Here is a tiny trained network, its code and every weight. The questions are about switching its units off for an input and a target symbol, where a switched-off unit gives its printed mean instead of its output.

import numpy as np


def w(rows, s, z=0):
    codes = np.array(rows[::2]) - 128.0
    scale = np.full(codes.shape[1], s)
    scale[-1] = z or s
    return codes * scale


def f(y):
    return y / 2 * (1 + np.tanh(0.7978845608 * (y + 0.044715 * y**3)))


def softmax(a):
    e = np.exp(a - a.max(-1, keepdims=True))
    return e / e.sum(-1, keepdims=True)


def log_softmax(a):
    a = a - a.max(-1, keepdims=True)
    return a - np.log(np.exp(a).sum(-1, keepdims=True))


def net(x, mask):
    ids = ['βγδεθλτφψ'.index(c) for c in x.split()]
    T = len(ids)
    res = E[ids] + P[:T]
    q, k, v = (res @ M[0].T for M in (Q, K, V))
    z = softmax(np.where(np.tri(T) > 0, q @ k.T / 3**0.5, -1e9)) @ v
    res = res + np.where(mask[0], z, O[0][:, -1]) @ O[0][:, :-1]
    y = f(res @ A[0][:, :-1].T + A[0][:, -1])
    res = res + np.where(mask[1:17], y, B[0][:, -1]) @ B[0][:, :-1]
    return log_softmax(res[-1] @ U[:, :-1].T + U[:, -1])


Q, K, V, O, A, B = {}, {}, {}, {}, {}, {}
E = w([
[119,151,86,89],'β',
[61,73,144,162],'γ',
[230,188,172,117],'δ',
[84,184,113,6],'ε',
[229,125,59,174],'θ',
[107,141,165,171],'λ',
[151,55,101,129],'τ',
[180,163,155,154],'φ',
[152,125,84,56],'ψ',
],0.022)
P = w([
[178,70,179,126],'0',
[135,224,139,179],'1',
[137,89,114,48],'2',
[128,235,122,177],'3',
[101,103,79,3],'4',
[114,242,109,176],'5',
],0.008)
Q[0] = w([
[108,32,245,122],'h0',
[68,176,175,152],'h0',
[148,71,54,35],'h0',
],0.011)
K[0] = w([
[118,9,216,93],'h0',
[19,147,219,86],'h0',
[186,111,36,67],'h0',
],0.011)
V[0] = w([
[109,43,118,155],'h0',
[59,164,149,198],'h0',
[182,112,162,12],'h0',
],0.011)
O[0] = w([
[43,94,86,54,3],'h0',
[52,217,243,170,26],'h0',
[95,85,254,120,241],'h0',
],0.0064,0.0049)
A[0] = w([
[113,145,124,191,50],'n0',
[166,90,99,177,219],'n1',
[132,123,71,119,134],'n2',
[101,36,106,152,27],'n3',
[153,215,144,188,213],'n4',
[112,149,117,131,250],'n5',
[12,132,129,185,202],'n6',
[51,73,202,145,159],'n7',
[189,168,110,148,2],'n8',
[153,154,91,110,187],'n9',
[122,180,124,208,157],'n10',
[173,157,73,124,164],'n11',
[107,142,127,252,112],'n12',
[42,167,100,166,28],'n13',
[129,169,198,86,116],'n14',
[133,67,188,92,145],'n15',
],0.015,0.0083)
B[0] = w([
[109,198,114,157,141],'n0',
[83,129,146,210,194],'n1',
[140,154,175,140,159],'n2',
[180,205,74,119,151],'n3',
[138,102,44,123,248],'n4',
[152,59,126,161,176],'n5',
[159,155,136,97,178],'n6',
[103,128,119,75,161],'n7',
[85,160,126,41,167],'n8',
[176,98,252,101,185],'n9',
[98,106,99,114,191],'n10',
[137,94,180,85,194],'n11',
[69,129,186,121,175],'n12',
[163,182,143,152,149],'n13',
[139,193,143,166,189],'n14',
[91,142,85,124,182],'n15',
],0.013,0.016)
U = w([
[123,48,110,122,156],'β',
[64,170,194,135,94],'γ',
[164,141,122,95,151],'δ',
[184,212,178,192,16],'ε',
[41,45,185,153,128],'θ',
[124,148,73,188,20],'λ',
[124,81,134,250,254],'τ',
[10,48,119,147,144],'φ',
[141,115,196,147,158],'ψ',
],0.014,0.0057)

Each question gives the input, a string of symbols that net reads in full, and the target symbol t.
The units are the heads (3 rows each of Q, K, V and O) and the neurons (one row each of A and B). Each row of codes is followed by its name. A weight is (code - 128) times the scale printed after its matrix; where a second scale follows, it is the last column's (O, A, B and U).
mask holds one flag per unit, heads first, then neurons. A switched-off unit (its flag False) gives its mean, the last column of its rows in O or B, instead of its output. The means were averaged over made-up inputs and are rounded, as every weight is.
A unit's drop is (log p(t) with every unit on - log p(t) with that unit switched off) / (log p(t) with every unit on - log p(t) with every unit switched off).
The circuit of an input: a set's keep is (log p(t) with only the set's units on - log p(t) with every unit switched off) / (log p(t) with every unit on - log p(t) with every unit switched off). Starting from the 12 units with the biggest drops (on a tie, the unit counted first), units are removed one at a time, each time the one whose removal leaves the highest keep (on an exact tie, the one counted first), for as long as the keep stays at least 0.8.
units of the circuit, in order: the units of the circuit, biggest drop first
most important unit: the unit with the biggest drop
k most important neurons: the k neurons with the biggest drops, biggest first
drop when u is switched off: that unit's drop, to one decimal
input θ ε τ, target τ: most important unit -> n1
input γ δ θ ψ δ, target ψ: 2 most important neurons -> [n4, n9]
input β γ ψ ψ τ φ, target φ: units of the circuit, in order -> [n4, n12, n10, h0]
input γ ψ λ, target δ: units of the circuit, in order -> [h0, n6, n1]
input λ ε β ε δ, target ε: 3 most important neurons -> [n14, n10, n7]
input ε θ ε β τ, target ψ: units of the circuit, in order -> [n4, n2]
input τ δ λ, target φ: 3 most important neurons -> [n9, n3, n7]
input τ γ ε δ, target δ: 3 most important neurons -> [n4, n8, n14]
input ε τ γ ε θ, target ψ: 2 most important neurons -> [n11, n9]
input τ δ θ φ, target φ: 4 most important neurons -> [n4, n12, n10, n8]
input θ θ φ λ, target λ: 2 most important neurons -> [n4, n13]
input λ δ λ β γ, target δ: drop when n10 is switched off -> 0.0
input θ β β, target ψ: drop when n4 is switched off -> 0.4
input δ β λ, target φ: drop when n14 is switched off -> 0.1
input θ θ φ θ β, target ψ: drop when h0 is switched off -> 0.2
input γ ψ ε ψ φ δ, target δ: units of the circuit, in order -> [n4]
